Below are the code and all the weights of a small trained network. Each question names an input and a class and asks about switching units off, where a switched-off unit gives its printed mean instead of its output.

import numpy as np


def w(rows, s, z=0):
    codes = np.array(rows[::2]) - 128.0
    scale = np.full(codes.shape[1], s)
    scale[-1] = z or s
    return codes * scale


def f(y):
    return y / 2 * (1 + np.tanh(0.7978845608 * (y + 0.044715 * y**3)))


def log_softmax(a):
    a = a - a.max(-1, keepdims=True)
    return a - np.log(np.exp(a).sum(-1, keepdims=True))


def net(x, mask):
    res = np.array(x, float).reshape(1, 6) / 4 @ E
    y = f(res @ A[0][:, :-1].T + A[0][:, -1])
    res = res + np.where(mask, y, B[0][:, -1]) @ B[0][:, :-1]
    return log_softmax(res[-1] @ U[:, :-1].T + U[:, -1])


A, B = {}, {}
E = w([
[128,81,205,164,60,91,53],'x0',
[97,89,105,150,140,60,157],'x1',
[93,139,210,186,167,126,195],'x2',
[157,149,160,254,115,147,155],'x3',
[156,68,207,91,219,106,127],'x4',
[28,121,143,81,89,79,135],'x5',
],0.0075)
A[0] = w([
[104,129,129,155,50,91,108,218],'neuron 0',
[107,93,173,209,144,98,152,174],'neuron 1',
[172,140,109,157,21,143,13,165],'neuron 2',
[144,90,112,80,218,119,158,138],'neuron 3',
[124,222,25,46,90,181,110,213],'neuron 4',
[66,78,191,41,133,53,103,252],'neuron 5',
[196,71,129,77,195,134,102,151],'neuron 6',
[197,141,182,190,182,168,166,247],'neuron 7',
[159,111,187,212,160,140,146,190],'neuron 8',
[49,53,195,50,132,64,103,250],'neuron 9',
[123,228,21,83,104,158,128,234],'neuron 10',
[77,73,163,76,157,70,88,202],'neuron 11',
[180,83,104,54,221,95,92,160],'neuron 12',
[176,155,191,203,190,183,162,236],'neuron 13',
[134,140,90,216,116,75,192,239],'neuron 14',
[73,70,171,107,118,42,120,244],'neuron 15',
[128,201,145,148,138,180,194,219],'neuron 16',
[174,132,127,152,2,153,11,178],'neuron 17',
],0.0068,0.0032)
B[0] = w([
[145,173,158,167,68,99,133,190],'neuron 0',
[68,203,104,102,115,132,143,181],'neuron 1',
[165,131,209,173,27,138,84,226],'neuron 2',
[196,128,148,200,169,119,143,178],'neuron 3',
[35,130,41,67,103,207,109,237],'neuron 4',
[127,103,115,171,95,254,254,250],'neuron 5',
[157,104,119,113,234,87,76,185],'neuron 6',
[117,251,102,103,192,162,105,222],'neuron 7',
[89,223,100,82,173,148,112,199],'neuron 8',
[136,116,123,168,80,235,233,254],'neuron 9',
[39,141,72,88,115,152,132,228],'neuron 10',
[161,82,115,167,98,213,216,211],'neuron 11',
[210,84,94,156,232,112,143,205],'neuron 12',
[107,246,99,103,224,153,112,223],'neuron 13',
[51,214,81,125,103,108,219,197],'neuron 14',
[115,128,130,158,76,162,232,220],'neuron 15',
[123,193,82,135,200,157,152,179],'neuron 16',
[184,143,204,172,49,129,85,239],'neuron 17',
],0.0067,0.0068)
U = w([
[132,130,155,167,55,139,149,153],'0',
[138,137,181,128,132,106,99,77],'1',
[113,136,109,142,126,3,160,112],'2',
[88,56,189,78,147,37,111,2],'3',
[80,154,78,97,162,148,151,150],'4',
[190,41,119,137,139,133,145,100],'5',
[187,148,147,142,179,112,95,135],'6',
[115,123,108,90,104,122,55,130],'7',
],0.011,0.0062)

Each question gives the input, the list of numbers given to net, and the class t.
The units are the neurons (one row each of A and B). Each row of codes is followed by its name. A weight is (code - 128) times the scale printed after its matrix; where a second scale follows, it is the last column's (A, B and U).
mask holds one flag per neuron, in row order. A switched-off neuron (its flag False) gives its mean, the last column of its row in B, instead of its output. The means were averaged over made-up inputs and are rounded, as every weight is.
A unit's drop is (log p(t) with every unit on - log p(t) with that unit switched off) / (log p(t) with every unit on - log p(t) with every unit switched off).
The circuit of an input: a set's keep is (log p(t) with only the set's units on - log p(t) with every unit switched off) / (log p(t) with every unit on - log p(t) with every unit switched off). Starting from the 12 units with the biggest drops (on a tie, the unit counted first), units are removed one at a time, each time the one whose removal leaves the highest keep (on an exact tie, the one counted first), for as long as the keep stays at least 0.8.
circuit, biggest first: the units of the circuit, biggest drop first
unit that matters most: the unit with the biggest drop
k most important neurons: the k neurons with the biggest drops, biggest first
drop when u is switched off: that unit's drop, to one decimal
input [4,-6,-1,4,1,2], class 1: circuit, biggest first => [neuron 5; neuron 9; neuron 4]
input [0,-5,-4,-3,0,4], class 0: unit that matters most => neuron 13
input [6,-5,-6,8,2,1], class 1: 2 most important neurons => [neuron 5; neuron 9]
input [-1,-6,7,-8,2,3], class 0: circuit, biggest first => [neuron 9; neuron 13]
input [7,-2,4,6,5,-5], class 6: circuit, biggest first => [neuron 5; neuron 9]
input [7,-2,-5,0,4,-5], class 6: circuit, biggest first => [neuron 6; neuron 4]
input [-7,5,6,-4,0,-8], class 6: circuit, biggest first => [neuron 3; neuron 5]
input [-2,-3,-5,5,1,0], class 7: 2 most important neurons => [neuron 5; neuron 9]
input [-3,-7,8,5,7,-3], class 4: 2 most important neurons => [neuron 8; neuron 13]
input [-2,1,3,2,0,8], class 0: 3 most important neurons => [neuron 13; neuron 4; neuron 7]
input [8,3,-7,-5,8,3], class 5: 2 most important neurons => [neuron 12; neuron 6]
input [-3,-5,0,0,7,2], class 5: drop when neuron 12 is switched off => 0.1
input [2,-3,6,3,-5,-1], class 4: drop when neuron 8 is switched off => 0.1
input [5,5,8,-3,-6,-7], class 4: drop when neuron 7 is switched off => 0.1
input [1,-5,3,7,-8,-6], class 4: most important neuron => [neuron 13]
input [-2,-5,4,-1,5,-4], class 6: 2 most important neurons => [neuron 4; neuron 10]
